Here is a tiny trained network, its code and every weight. The questions are about switching its units off for an input and a target symbol, where a switched-off unit gives its printed mean instead of its output.

import numpy as np


def w(rows, s, z=0):
    codes = np.array(rows[::2]) - 128.0
    scale = np.full(codes.shape[1], s)
    scale[-1] = z or s
    return codes * scale


def f(y):
    return y / 2 * (1 + np.tanh(0.7978845608 * (y + 0.044715 * y**3)))


def softmax(a):
    e = np.exp(a - a.max(-1, keepdims=True))
    return e / e.sum(-1, keepdims=True)


def log_softmax(a):
    a = a - a.max(-1, keepdims=True)
    return a - np.log(np.exp(a).sum(-1, keepdims=True))


def net(x, mask):
    ids = ['αβγζθλξτφω'.index(c) for c in x.split()]
    T = len(ids)
    res = E[ids] + P[:T]
    u = 0
    for l in range(2):
        r = res
        for j in range(2):
            rows = slice(4 * j, 4 * j + 4)
            q, k, v = (r @ M[l][rows].T for M in (Q, K, V))
            z = softmax(np.where(np.tri(T) > 0, q @ k.T / 4**0.5, -1e9)) @ v
            o = O[l][rows]
            res = res + np.where(mask[u + j], z, o[:, -1]) @ o[:, :-1]
        u += 2
        y = f(res @ A[l][:, :-1].T + A[l][:, -1])
        res = res + np.where(mask[u : u + 16], y, B[l][:, -1]) @ B[l][:, :-1]
        u += 16
    return log_softmax(res[-1] @ U[:, :-1].T + U[:, -1])


Q, K, V, O, A, B = {}, {}, {}, {}, {}, {}
E = w([
[168,132,151,116,108,158,158,48,161],'α',
[164,129,153,118,179,162,148,87,89],'β',
[162,152,98,75,119,76,77,119,110],'γ',
[144,148,97,151,91,152,159,135,146],'ζ',
[180,116,123,74,132,168,124,198,79],'θ',
[121,124,124,218,135,96,59,152,88],'λ',
[175,111,202,188,130,184,107,105,156],'ξ',
[143,169,133,182,232,128,157,113,87],'τ',
[88,113,95,223,86,66,64,74,248],'φ',
[174,78,95,226,99,197,66,206,169],'ω',
],0.017)
P = w([
[104,244,123,142,167,153,137,126,119],'0',
[195,101,58,152,119,144,106,88,159],'1',
[119,72,244,123,145,39,186,169,130],'2',
[136,227,156,174,165,123,183,201,138],'3',
[175,94,58,128,109,83,131,184,219],'4',
[51,139,183,95,72,198,60,82,31],'5',
],0.011)
Q[0] = w([
[181,154,111,118,160,115,159,176,75],'L0H1',
[18,153,202,130,98,164,145,159,136],'L0H1',
[210,122,74,207,162,170,87,167,172],'L0H1',
[221,148,133,73,88,101,101,206,175],'L0H1',
[41,184,206,148,82,107,142,157,71],'L0H2',
[225,153,64,145,126,74,115,142,143],'L0H2',
[255,134,63,142,141,133,131,166,135],'L0H2',
[76,81,226,117,134,159,156,96,53],'L0H2',
],0.0081)
K[0] = w([
[138,106,133,161,155,146,214,189,48],'L0H1',
[161,101,90,103,77,164,137,75,105],'L0H1',
[129,109,170,220,193,136,88,188,154],'L0H1',
[185,53,189,120,106,108,181,193,139],'L0H1',
[130,142,109,94,129,196,157,1,125],'L0H2',
[119,118,126,148,197,87,167,178,178],'L0H2',
[150,140,141,171,152,113,191,197,135],'L0H2',
[105,169,130,90,138,154,60,68,61],'L0H2',
],0.0091)
V[0] = w([
[91,133,254,238,24,204,32,120,111],'L0H1',
[110,128,162,181,188,83,135,134,140],'L0H1',
[148,163,64,150,189,202,109,201,84],'L0H1',
[130,134,160,121,164,110,126,158,224],'L0H1',
[79,104,88,146,108,131,189,168,221],'L0H2',
[137,105,81,72,75,132,41,108,110],'L0H2',
[157,20,138,141,113,214,203,197,193],'L0H2',
[162,119,146,92,156,163,37,53,204],'L0H2',
],0.0048)
O[0] = w([
[91,86,144,109,164,164,95,167,254,250],'L0H1',
[145,169,183,151,173,130,60,115,119,218],'L0H1',
[136,113,109,193,158,120,142,199,91,182],'L0H1',
[118,170,149,124,84,181,114,130,114,197],'L0H1',
[76,160,3,163,154,125,121,37,136,77],'L0H2',
[149,140,147,87,26,135,125,178,158,64],'L0H2',
[58,96,74,111,160,99,177,125,132,7],'L0H2',
[65,191,171,83,65,104,98,154,121,198],'L0H2',
],0.0056,0.002)
A[0] = w([
[110,17,201,46,107,151,154,145,95,45],'L0N1',
[158,18,68,84,200,107,93,87,85,92],'L0N2',
[117,144,230,189,125,98,217,172,207,174],'L0N3',
[182,101,140,194,138,156,114,157,202,25],'L0N4',
[159,22,123,194,121,110,130,62,185,193],'L0N5',
[86,1,212,85,120,110,101,145,82,50],'L0N6',
[223,111,72,165,101,172,249,143,180,107],'L0N7',
[82,128,137,98,78,64,124,233,80,188],'L0N8',
[141,91,117,166,130,126,130,247,139,11],'L0N9',
[101,16,114,172,151,58,131,135,93,190],'L0N10',
[104,92,102,190,199,176,73,136,232,252],'L0N11',
[156,146,202,72,80,114,174,112,140,205],'L0N12',
[99,85,59,119,39,137,39,130,178,87],'L0N13',
[185,86,27,133,212,203,151,166,89,84],'L0N14',
[93,189,218,70,168,82,103,99,89,87],'L0N15',
[171,43,157,48,14,124,155,86,192,65],'L0N16',
],0.0069,0.0029)
B[0] = w([
[124,158,40,164,48,184,110,26,93,147],'L0N1',
[94,136,57,68,125,178,168,33,238,134],'L0N2',
[156,203,85,117,181,158,202,158,162,202],'L0N3',
[52,138,83,99,157,159,112,176,137,174],'L0N4',
[89,129,65,142,110,33,203,197,148,194],'L0N5',
[146,195,78,202,200,121,94,1,150,152],'L0N6',
[155,128,134,30,186,86,79,59,119,177],'L0N7',
[109,113,92,88,218,129,119,202,37,164],'L0N8',
[68,83,60,160,223,135,73,113,152,139],'L0N9',
[184,132,215,53,132,121,119,161,234,141],'L0N10',
[152,141,90,92,99,184,94,131,134,254],'L0N11',
[112,97,24,70,114,149,172,152,89,180],'L0N12',
[37,92,194,99,100,137,179,111,113,192],'L0N13',
[80,81,97,159,94,28,111,116,140,175],'L0N14',
[87,174,71,104,140,59,76,46,130,175],'L0N15',
[154,107,118,136,104,127,41,210,109,171],'L0N16',
],0.0064,0.0074)
Q[1] = w([
[153,179,138,126,155,113,137,119,191],'L1H1',
[75,177,162,155,102,74,145,90,100],'L1H1',
[47,80,123,104,139,143,184,104,56],'L1H1',
[145,184,135,128,142,158,170,62,170],'L1H1',
[106,188,122,45,195,100,182,217,99],'L1H2',
[68,42,155,142,131,93,141,64,124],'L1H2',
[36,123,255,172,42,157,130,101,33],'L1H2',
[143,247,158,65,123,85,169,129,81],'L1H2',
],0.0064)
K[1] = w([
[189,136,112,139,138,79,170,159,157],'L1H1',
[158,170,148,115,84,98,80,141,108],'L1H1',
[130,76,126,53,72,178,5,53,76],'L1H1',
[140,137,110,104,92,124,177,79,150],'L1H1',
[198,144,82,105,181,108,253,180,50],'L1H2',
[46,42,136,100,159,92,136,124,121],'L1H2',
[134,43,194,107,49,211,35,27,43],'L1H2',
[248,151,108,69,104,120,149,61,80],'L1H2',
],0.0068)
V[1] = w([
[128,24,164,120,145,91,112,97,94],'L1H1',
[150,3,172,135,62,174,98,91,121],'L1H1',
[85,130,191,145,90,104,93,96,163],'L1H1',
[126,154,152,116,97,230,177,104,128],'L1H1',
[79,59,163,154,190,155,9,211,169],'L1H2',
[228,31,27,46,190,204,126,83,130],'L1H2',
[190,168,168,101,117,173,126,78,79],'L1H2',
[243,96,181,126,90,205,93,170,73],'L1H2',
],0.005)
O[1] = w([
[97,152,165,71,134,45,113,128,113,39],'L1H1',
[113,190,99,9,153,78,108,131,146,1],'L1H1',
[78,159,152,118,85,90,171,146,138,91],'L1H1',
[136,130,178,124,140,185,145,148,155,101],'L1H1',
[88,162,93,82,184,82,127,212,129,138],'L1H2',
[110,87,125,44,119,149,188,63,130,119],'L1H2',
[130,93,165,127,133,141,102,94,165,109],'L1H2',
[71,103,124,147,132,115,139,147,255,72],'L1H2',
],0.0068)
A[1] = w([
[224,5,123,61,21,94,157,97,214,189],'L1N1',
[151,92,140,35,91,6,96,67,108,56],'L1N2',
[70,35,116,87,163,65,29,142,90,94],'L1N3',
[154,207,154,213,126,85,77,210,81,56],'L1N4',
[206,26,205,131,180,57,206,159,150,189],'L1N5',
[156,185,148,144,177,149,29,193,149,86],'L1N6',
[84,5,168,90,136,163,215,163,192,207],'L1N7',
[186,130,120,225,185,80,186,157,221,193],'L1N8',
[74,97,213,198,89,196,60,52,86,232],'L1N9',
[137,152,139,177,85,144,212,44,151,1],'L1N10',
[157,114,19,179,139,7,120,96,114,175],'L1N11',
[178,172,83,254,87,170,75,57,141,229],'L1N12',
[161,122,247,86,167,205,124,92,129,147],'L1N13',
[20,117,149,136,44,69,104,181,99,239],'L1N14',
[164,129,239,101,202,153,166,53,107,125],'L1N15',
[175,177,157,179,209,216,112,56,98,129],'L1N16',
],0.0065,0.0027)
B[1] = w([
[25,206,158,171,83,66,139,185,132,175],'L1N1',
[55,208,75,222,201,177,96,173,127,160],'L1N2',
[169,169,154,190,206,111,142,89,204,167],'L1N3',
[92,144,208,42,91,151,98,70,79,187],'L1N4',
[150,137,107,218,109,155,191,143,58,144],'L1N5',
[96,143,174,105,53,148,141,44,127,176],'L1N6',
[2,107,136,85,206,173,86,115,39,151],'L1N7',
[108,88,170,104,138,101,92,104,198,202],'L1N8',
[155,137,134,168,232,94,225,164,180,184],'L1N9',
[60,99,133,78,201,84,189,51,109,149],'L1N10',
[184,197,202,89,128,191,155,67,124,210],'L1N11',
[134,44,114,105,91,71,171,77,86,251],'L1N12',
[194,190,54,104,129,59,184,213,132,149],'L1N13',
[242,107,131,108,187,159,164,130,121,170],'L1N14',
[86,175,65,67,112,43,59,220,103,148],'L1N15',
[167,147,127,108,113,60,42,162,119,206],'L1N16',
],0.0061,0.012)
U = w([
[60,167,123,119,85,134,195,36,152,79],'α',
[139,146,102,38,133,86,167,122,146,12],'β',
[120,213,80,227,136,137,102,106,131,49],'γ',
[123,105,162,169,140,171,226,176,59,226],'ζ',
[187,107,94,41,54,170,95,123,74,191],'θ',
[104,122,195,127,163,101,148,100,134,51],'λ',
[196,50,107,195,136,100,118,75,208,117],'ξ',
[130,135,109,212,86,33,78,236,117,197],'τ',
[203,170,161,99,96,105,107,142,253,109],'φ',
[41,52,125,91,119,94,61,133,119,253],'ω',
],0.0071,0.0029)

Each question gives the input, a string of symbols that net reads in full, and the target symbol t.
The units are the heads (4 rows each of Q, K, V and O) and the neurons (one row each of A and B). Each row of codes is followed by its name. A weight is (code - 128) times the scale printed after its matrix; where a second scale follows, it is the last column's (O, A, B and U).
mask holds one flag per unit, layer by layer, with each layer's heads first. A switched-off unit (its flag False) gives its mean, the last column of its rows in O or B, instead of its output. The means were averaged over made-up inputs and are rounded, as every weight is.
A unit's drop is (log p(t) with every unit on - log p(t) with that unit switched off) / (log p(t) with every unit on - log p(t) with every unit switched off).
The circuit of an input: a set's keep is (log p(t) with only the set's units on - log p(t) with every unit switched off) / (log p(t) with every unit on - log p(t) with every unit switched off). Starting from the 12 units with the biggest drops (on a tie, the unit counted first), units are removed one at a time, each time the one whose removal leaves the highest keep (on an exact tie, the one counted first), for as long as the keep stays at least 0.8.
units of the circuit, in order: the units of the circuit, biggest drop first
top k neurons: the k neurons with the biggest drops, biggest first
k most important neurons of layer l: the k neurons of layer l with the biggest drops, biggest first
heads that matter: for each layer, one digit per head in row order, 1 if its drop is at least 0.15 and else 0, layers parted by /
input γ φ θ, target θ: heads that matter => 00 / 00
input γ ζ ω φ ζ, target β: heads that matter => 11 / 01
input γ γ ξ, target ξ: 2 most important neurons of layer 0 => (L0N6; L0N1)
input ζ β φ γ ζ, target θ: top 2 neurons => (L0N3; L0N5)
input ζ τ ζ φ λ, target θ: heads that matter => 00 / 01
input ζ λ φ γ ξ, target θ: heads that matter => 00 / 01
input ξ β ζ τ, target λ: heads that matter => 10 / 00
input ζ θ α, target α: units of the circuit, in order => (L1H2; L0N1; L1N1)
input φ λ γ ζ β, target α: top 4 neurons => (L0N2; L0N14; L1N1; L0N5)
input γ γ γ λ γ, target φ: heads that matter => 01 / 01
input γ φ γ ξ φ γ, target γ: top 2 neurons => (L1N2; L0N15)
input γ φ γ τ, target λ: top 3 neurons => (L1N4; L1N8; L0N14)
input λ γ γ ζ, target ξ: top neuron => (L0N13)
input λ ξ τ, target τ: top 3 neurons => (L1N15; L1N16; L0N3)
input γ φ γ γ λ, target φ: top 2 neurons => (L0N10; L1N3)
input γ θ ζ ζ γ, target α: top 2 neurons => (L0N2; L1N1)
input γ γ ζ ζ α ξ, target ξ: top neuron => (L1N9)
input γ γ ξ α, target β: 3 most important neurons of layer 1 => (L1N10; L1N13; L1N15)
input τ τ ω γ, target θ: top 2 neurons => (L0N14; L1N9)
input ω θ τ, target τ: top 2 neurons => (L1N15; L0N10)
input ζ ξ ξ φ ω, target β: top 3 neurons => (L0N13; L0N9; L0N14)
input φ γ ω, target ω: 4 most important neurons of layer 0 => (L0N10; L0N11; L0N3; L0N15)
input τ ξ γ β, target τ: top 3 neurons => (L1N15; L1N16; L0N5)
input ξ γ γ ω, target γ: top 2 neurons => (L0N9; L1N3)
input ξ α γ γ α, target τ: top 2 neurons => (L1N1; L0N16)
input φ φ ξ ζ γ, target ω: 2 most important neurons of layer 0 => (L0N13; L0N11)
input γ φ τ β, target τ: 2 most important neurons of layer 1 => (L1N15; L1N16)
input τ ζ ξ ω, target γ: 3 most important neurons of layer 0 => (L0N9; L0N14; L0N4)
input γ ζ ξ τ γ, target ξ: heads that matter => 01 / 11
input ζ γ ζ ζ ζ, target α: heads that matter => 01 / 01
